Below are the code and all the weights of a small trained network. Each question names an input and a class and asks about switching units off, where a switched-off unit gives its printed mean instead of its output.

import numpy as np


def w(rows, s, z=0):
    codes = np.array(rows[::2]) - 128.0
    scale = np.full(codes.shape[1], s)
    scale[-1] = z or s
    return codes * scale


def f(y):
    return y / 2 * (1 + np.tanh(0.7978845608 * (y + 0.044715 * y**3)))


def log_softmax(a):
    a = a - a.max(-1, keepdims=True)
    return a - np.log(np.exp(a).sum(-1, keepdims=True))


def net(x, mask):
    res = np.array(x, float).reshape(1, 6) / 4 @ E
    y = f(res @ A[0][:, :-1].T + A[0][:, -1])
    res = res + np.where(mask, y, B[0][:, -1]) @ B[0][:, :-1]
    return log_softmax(res[-1] @ U[:, :-1].T + U[:, -1])


A, B = {}, {}
E = w([
[162,186,143,153,170,237,230,59,152],'x0',
[1,48,145,114,100,160,183,126,91],'x1',
[94,193,153,140,15,144,89,79,206],'x2',
[127,127,126,131,127,130,129,126,129],'x3',
[93,183,136,80,160,33,211,103,185],'x4',
[152,44,138,220,134,99,136,86,216],'x5',
],0.0041)
A[0] = w([
[5,67,124,121,111,159,173,128,108,24],'neuron 0',
[158,86,105,127,193,95,165,128,79,124],'neuron 1',
[109,107,129,116,118,68,74,148,121,65],'neuron 2',
[117,102,124,111,109,69,83,152,123,69],'neuron 3',
[155,79,137,151,106,221,60,132,97,77],'neuron 4',
[109,195,129,75,125,149,126,147,77,74],'neuron 5',
[91,164,117,134,57,138,116,89,172,80],'neuron 6',
[162,163,133,137,155,232,209,105,155,51],'neuron 7',
[118,165,145,124,58,133,97,111,180,137],'neuron 8',
[116,196,127,73,116,138,115,143,56,113],'neuron 9',
[124,152,128,113,131,89,157,126,139,11],'neuron 10',
[163,43,141,186,123,96,142,95,187,102],'neuron 11',
[113,162,138,99,141,58,180,123,159,66],'neuron 12',
[238,192,115,130,153,92,81,134,143,2],'neuron 13',
[96,164,136,114,146,52,192,107,151,93],'neuron 14',
[112,105,126,116,115,72,80,157,126,59],'neuron 15',
[162,75,132,102,191,115,153,154,103,66],'neuron 16',
],0.012,0.0052)
B[0] = w([
[255,142,209,126,107,97,109,98,178,220],'neuron 0',
[93,133,181,116,145,151,120,186,81,229],'neuron 1',
[99,129,123,148,116,108,155,61,80,179],'neuron 2',
[97,131,126,139,113,110,155,60,81,180],'neuron 3',
[190,153,8,112,119,156,110,150,104,253],'neuron 4',
[93,120,121,163,148,155,146,116,206,191],'neuron 5',
[125,145,183,150,181,153,142,162,67,184],'neuron 6',
[75,108,126,145,94,61,137,51,49,240],'neuron 7',
[110,124,168,109,166,140,133,189,78,217],'neuron 8',
[70,109,117,135,142,128,137,134,211,236],'neuron 9',
[178,162,103,198,137,202,144,88,123,103],'neuron 10',
[59,134,115,131,142,148,147,122,235,242],'neuron 11',
[172,134,59,139,102,179,101,131,111,187],'neuron 12',
[241,110,220,123,95,115,128,92,171,189],'neuron 13',
[170,124,35,115,115,147,96,148,104,220],'neuron 14',
[104,127,124,157,118,111,154,67,80,172],'neuron 15',
[118,169,174,151,168,163,144,158,89,176],'neuron 16',
],0.025,0.0033)
U = w([
[81,113,109,158,86,58,169,29,55,96],'0',
[244,130,200,123,92,105,108,97,180,100],'1',
[176,163,1,122,103,191,77,152,105,99],'2',
[109,109,126,86,125,99,116,156,136,253],'3',
[95,162,182,127,189,158,147,202,76,92],'4',
[54,106,99,149,146,143,161,117,240,93],'5',
],0.0067,0.014)

Each question gives the input, the list of numbers given to net, and the class t.
The units are the neurons (one row each of A and B). Each row of codes is followed by its name. A weight is (code - 128) times the scale printed after its matrix; where a second scale follows, it is the last column's (A, B and U).
mask holds one flag per neuron, in row order. A switched-off neuron (its flag False) gives its mean, the last column of its row in B, instead of its output. The means were averaged over made-up inputs and are rounded, as every weight is.
A unit's drop is (log p(t) with every unit on - log p(t) with that unit switched off) / (log p(t) with every unit on - log p(t) with every unit switched off).
The circuit of an input: a set's keep is (log p(t) with only the set's units on - log p(t) with every unit switched off) / (log p(t) with every unit on - log p(t) with every unit switched off). Starting from the 12 units with the biggest drops (on a tie, the unit counted first), units are removed one at a time, each time the one whose removal leaves the highest keep (on an exact tie, the one counted first), for as long as the keep stays at least 0.8.
units of the circuit, in order: the units of the circuit, biggest drop first
top k neurons: the k neurons with the biggest drops, biggest first
drop of u: that unit's drop, to one decimal
input [-4,-6,-7,-1,-5,5], class 4: top 2 neurons => [neuron 1; neuron 16]
input [-4,2,-2,6,2,-7], class 5: units of the circuit, in order => [neuron 9; neuron 5]
input [0,-5,5,5,-1,-6], class 5: units of the circuit, in order => [neuron 9]
input [-2,-3,6,1,1,5], class 4: units of the circuit, in order => [neuron 8; neuron 6]
input [6,-3,1,-1,4,-2], class 0: top 2 neurons => [neuron 7; neuron 4]
input [-2,0,-5,-3,-5,-8], class 5: top 2 neurons => [neuron 9; neuron 5]
input [7,-4,6,4,1,-7], class 0: top 3 neurons => [neuron 7; neuron 11; neuron 1]
input [-7,6,-8,1,6,-7], class 4: top 2 neurons => [neuron 1; neuron 16]
input [-7,-8,-8,-6,-8,5], class 1: top 2 neurons => [neuron 13; neuron 7]
input [-4,6,6,-6,-4,-4], class 1: top 2 neurons => [neuron 0; neuron 1]
input [-4,-5,-4,-3,2,-1], class 1: top 3 neurons => [neuron 13; neuron 7; neuron 8]
input [-3,4,4,3,6,1], class 2: top 2 neurons => [neuron 14; neuron 12]
input [6,6,3,-5,0,5], class 0: top 2 neurons => [neuron 7; neuron 13]
input [2,-7,-4,-6,-2,-5], class 1: units of the circuit, in order => [neuron 13]
input [3,6,-7,-5,-5,6], class 4: top 2 neurons => [neuron 1; neuron 16]
input [6,2,-2,7,7,-6], class 2: top 3 neurons => [neuron 14; neuron 12; neuron 11]
input [-3,-1,0,5,-6,8], class 5: top 2 neurons => [neuron 11; neuron 14]
input [8,6,-8,-3,-1,-2], class 0: top 2 neurons => [neuron 7; neuron 8]
input [-3,2,-7,-6,0,-8], class 5: top 4 neurons => [neuron 9; neuron 5; neuron 8; neuron 6]
input [0,1,2,-4,-5,4], class 2: units of the circuit, in order => [neuron 4]
input [1,8,4,5,1,8], class 1: drop of neuron 9 => 0.1
input [-2,-1,-6,-1,-8,-4], class 2: drop of neuron 4 => 1.8
input [-6,0,2,-1,5,6], class 0: drop of neuron 3 => 0.5
input [6,-3,1,-2,7,1], class 2: drop of neuron 15 => 0.1
